Here is a tiny trained network, its code and every weight. The questions are about switching its units off for an input and a target symbol, where a switched-off unit gives its printed mean instead of its output.

import numpy as np


def w(rows, s, z=0):
    codes = np.array(rows[::2]) - 128.0
    scale = np.full(codes.shape[1], s)
    scale[-1] = z or s
    return codes * scale


def norm(h):
    return h / np.sqrt((h * h).mean(-1, keepdims=True) + 1e-5)


def f(y):
    return np.maximum(y, 0)


def softmax(a):
    e = np.exp(a - a.max(-1, keepdims=True))
    return e / e.sum(-1, keepdims=True)


def log_softmax(a):
    a = a - a.max(-1, keepdims=True)
    return a - np.log(np.exp(a).sum(-1, keepdims=True))


def net(x, mask):
    ids = ['ΓΘΛΞΦαβεζημπστψω'.index(c) for c in x.split()]
    T = len(ids)
    res = E[ids] + P[:T]
    u = 0
    for l in range(2):
        q, k, v = (norm(res) @ M[l].T for M in (Q, K, V))
        z = softmax(np.where(np.tri(T) > 0, q @ k.T / 2**0.5, -1e9)) @ v
        res = res + np.where(mask[u], z, O[l][:, -1]) @ O[l][:, :-1]
        u += 1
        y = f(norm(res) @ A[l][:, :-1].T + A[l][:, -1])
        res = res + np.where(mask[u : u + 8], y, B[l][:, -1]) @ B[l][:, :-1]
        u += 8
    return log_softmax(norm(res)[-1] @ U[:, :-1].T + U[:, -1])


Q, K, V, O, A, B = {}, {}, {}, {}, {}, {}
E = w([
[133,132,194,139],'Γ',
[36,38,94,146],'Θ',
[175,197,166,188],'Λ',
[88,159,120,120],'Ξ',
[153,177,24,139],'Φ',
[175,204,147,191],'α',
[193,145,172,100],'β',
[121,30,87,31],'ε',
[78,30,172,167],'ζ',
[50,58,58,39],'η',
[169,56,146,196],'μ',
[71,45,71,20],'π',
[120,249,167,179],'σ',
[155,225,106,104],'τ',
[150,133,13,51],'ψ',
[170,183,35,166],'ω',
],0.0011)
P = w([
[97,136,100,202],'0',
[247,92,144,63],'1',
[33,174,155,128],'2',
[222,91,141,85],'3',
[31,173,157,121],'4',
[218,84,141,90],'5',
[41,175,158,121],'6',
[216,89,149,93],'7',
[41,177,160,118],'8',
[213,85,154,91],'9',
[29,174,158,127],'10',
[209,84,158,97],'11',
[35,185,162,126],'12',
[213,86,167,94],'13',
],0.0015)
Q[0] = w([
[122,90,132,189],'0.h0',
[101,37,138,252],'0.h0',
],0.0031)
K[0] = w([
[227,32,105,94],'0.h0',
[250,63,123,124],'0.h0',
],0.0019)
V[0] = w([
[117,181,129,139],'0.h0',
[250,147,116,139],'0.h0',
],0.0015)
O[0] = w([
[139,174,198,179,247],'0.h0',
[149,252,218,1,205],'0.h0',
],0.00093,0.00015)
A[0] = w([
[48,158,70,66,5],'0.n0',
[110,183,65,138,205],'0.n1',
[103,255,189,162,130],'0.n2',
[218,68,162,55,172],'0.n3',
[54,75,209,78,137],'0.n4',
[49,116,111,216,116],'0.n5',
[212,75,156,50,147],'0.n6',
[224,129,164,134,2],'0.n7',
],0.0023,0.00058)
B[0] = w([
[179,116,245,218,154],'0.n0',
[142,104,187,114,152],'0.n1',
[101,24,74,101,228],'0.n2',
[177,129,231,57,250],'0.n3',
[161,240,75,173,194],'0.n4',
[162,152,140,14,173],'0.n5',
[177,115,215,56,240],'0.n6',
[136,143,252,149,197],'0.n7',
],0.002,0.0022)
Q[1] = w([
[187,81,132,128],'1.h0',
[255,32,120,154],'1.h0',
],0.0084)
K[1] = w([
[133,152,167,55],'1.h0',
[132,190,198,2],'1.h0',
],0.0091)
V[1] = w([
[241,168,82,173],'1.h0',
[206,24,251,144],'1.h0',
],0.0023)
O[1] = w([
[109,41,169,213,68],'1.h0',
[53,158,1,197,254],'1.h0',
],0.0029,0.0018)
A[1] = w([
[5,182,199,117,133],'1.n0',
[59,22,216,175,6],'1.n1',
[57,193,44,85,116],'1.n2',
[153,185,205,136,101],'1.n3',
[182,101,56,95,72],'1.n4',
[121,191,10,123,57],'1.n5',
[165,82,210,62,173],'1.n6',
[140,141,161,28,72],'1.n7',
],0.0027,0.0019)
B[1] = w([
[203,75,82,154,184],'1.n0',
[231,254,67,102,137],'1.n1',
[187,92,185,91,185],'1.n2',
[65,130,102,128,185],'1.n3',
[183,147,118,203,132],'1.n4',
[99,205,188,110,161],'1.n5',
[68,145,123,179,253],'1.n6',
[113,69,64,136,185],'1.n7',
],0.0034,0.0032)
U = w([
[149,245,110,36,72],'Γ',
[118,87,86,97,140],'Θ',
[197,154,80,167,202],'Λ',
[19,111,135,48,68],'Ξ',
[156,75,168,185,94],'Φ',
[192,164,99,169,148],'α',
[37,200,77,174,249],'β',
[188,94,98,110,142],'ε',
[190,108,180,80,67],'ζ',
[126,84,89,90,147],'η',
[116,64,75,209,229],'μ',
[151,73,105,92,116],'π',
[45,69,122,171,75],'σ',
[91,110,199,126,172],'τ',
[148,180,154,187,44],'ψ',
[142,174,164,179,47],'ω',
],0.012,0.0022)

Each question gives the input, a string of symbols that net reads in full, and the target symbol t.
The units are the heads (2 rows each of Q, K, V and O) and the neurons (one row each of A and B). Each row of codes is followed by its name. A weight is (code - 128) times the scale printed after its matrix; where a second scale follows, it is the last column's (O, A, B and U).
mask holds one flag per unit, layer by layer, with each layer's heads first. A switched-off unit (its flag False) gives its mean, the last column of its rows in O or B, instead of its output. The means were averaged over made-up inputs and are rounded, as every weight is.
A unit's drop is (log p(t) with every unit on - log p(t) with that unit switched off) / (log p(t) with every unit on - log p(t) with every unit switched off).
The circuit of an input: a set's keep is (log p(t) with only the set's units on - log p(t) with every unit switched off) / (log p(t) with every unit on - log p(t) with every unit switched off). Starting from the 12 units with the biggest drops (on a tie, the unit counted first), units are removed one at a time, each time the one whose removal leaves the highest keep (on an exact tie, the one counted first), for as long as the keep stays at least 0.8.
circuit, biggest first: the units of the circuit, biggest drop first
k most important neurons: the k neurons with the biggest drops, biggest first
k most important neurons of layer l: the k neurons of layer l with the biggest drops, biggest first
input β Ξ π, target β: most important neuron -> [0.n2]
input Λ σ ζ, target Λ: circuit, biggest first -> [1.n1, 1.n0]
input τ σ β ψ α μ ε, target τ: 3 most important neurons -> [0.n3, 0.n6, 0.n2]
input Γ β Γ Γ β ω Γ μ ζ Γ α π Φ, target Γ: circuit, biggest first -> [1.n2, 1.n6]
input μ Γ ψ ζ Λ τ Γ β ω Γ Γ Λ β, target μ: circuit, biggest first -> [1.h0, 1.n0]
input σ ε μ Ξ Γ, target σ: 2 most important neurons of layer 0 -> [0.n3, 0.n6]
input Γ σ π Γ β, target Γ: circuit, biggest first -> [0.n4, 1.h0, 1.n2, 1.n6]
input β β Γ β Φ Γ ε, target β: circuit, biggest first -> [1.h0, 0.n4]
input Γ Γ Γ σ Γ Γ β Ξ Ξ Γ β Γ Λ, target Γ: 3 most important neurons of layer 1 -> [1.n2, 1.n5, 1.n6]
input Γ Γ σ, target Γ: 2 most important neurons -> [0.n4, 0.n5]
input τ Ξ Γ Γ Γ Φ Γ α Ξ ζ μ, target τ: 2 most important neurons -> [0.n3, 0.n6]
input τ β Γ Γ Ξ μ σ, target τ: circuit, biggest first -> [0.n3, 1.h0, 0.n2]
input Γ Θ τ, target Γ: 2 most important neurons -> [0.n4, 0.n5]
input β Γ η Γ Γ Ξ Γ Ξ β, target β: 3 most important neurons -> [0.n3, 0.n2, 0.n6]
input Γ σ Γ σ Γ σ β τ Γ Γ τ β ζ, target Γ: most important neuron of layer 0 -> [0.n5]
input τ Γ α β Γ Γ, target τ: 2 most important neurons -> [1.n6, 1.n0]
input Ξ ε Ξ σ β Γ μ Ξ μ σ Γ β Ξ, target Ξ: 2 most important neurons of layer 1 -> [1.n7, 1.n2]
input β τ β β ψ Γ Γ β τ ω ζ, target β: 3 most important neurons -> [0.n2, 0.n3, 0.n4]
input Ξ α Ξ Γ β Γ Γ η Ξ Φ ω, target Ξ: 4 most important neurons of layer 0 -> [0.n3, 0.n6, 0.n5, 0.n7]
input μ Λ μ Θ Ξ ε Γ, target μ: circuit, biggest first -> [1.n0]
input ζ Ξ Γ Ξ Γ β α Γ α Γ Θ Θ, target μ: circuit, biggest first -> [1.n4, 1.h0]
input τ Γ ε ψ Γ β Λ Γ ω Γ Γ ε Ξ, target τ: 2 most important neurons -> [0.n3, 0.n6]
input Γ α Γ, target Γ: 2 most important neurons of layer 1 -> [1.n2, 1.n6]
input Γ Λ Γ β β π Ξ τ σ α α Φ η, target Γ: 3 most important neurons -> [0.n4, 0.n5, 0.n3]
input Ξ Γ α β Ξ Γ β, target Ξ: 3 most important neurons -> [0.n3, 0.n6, 0.n7]
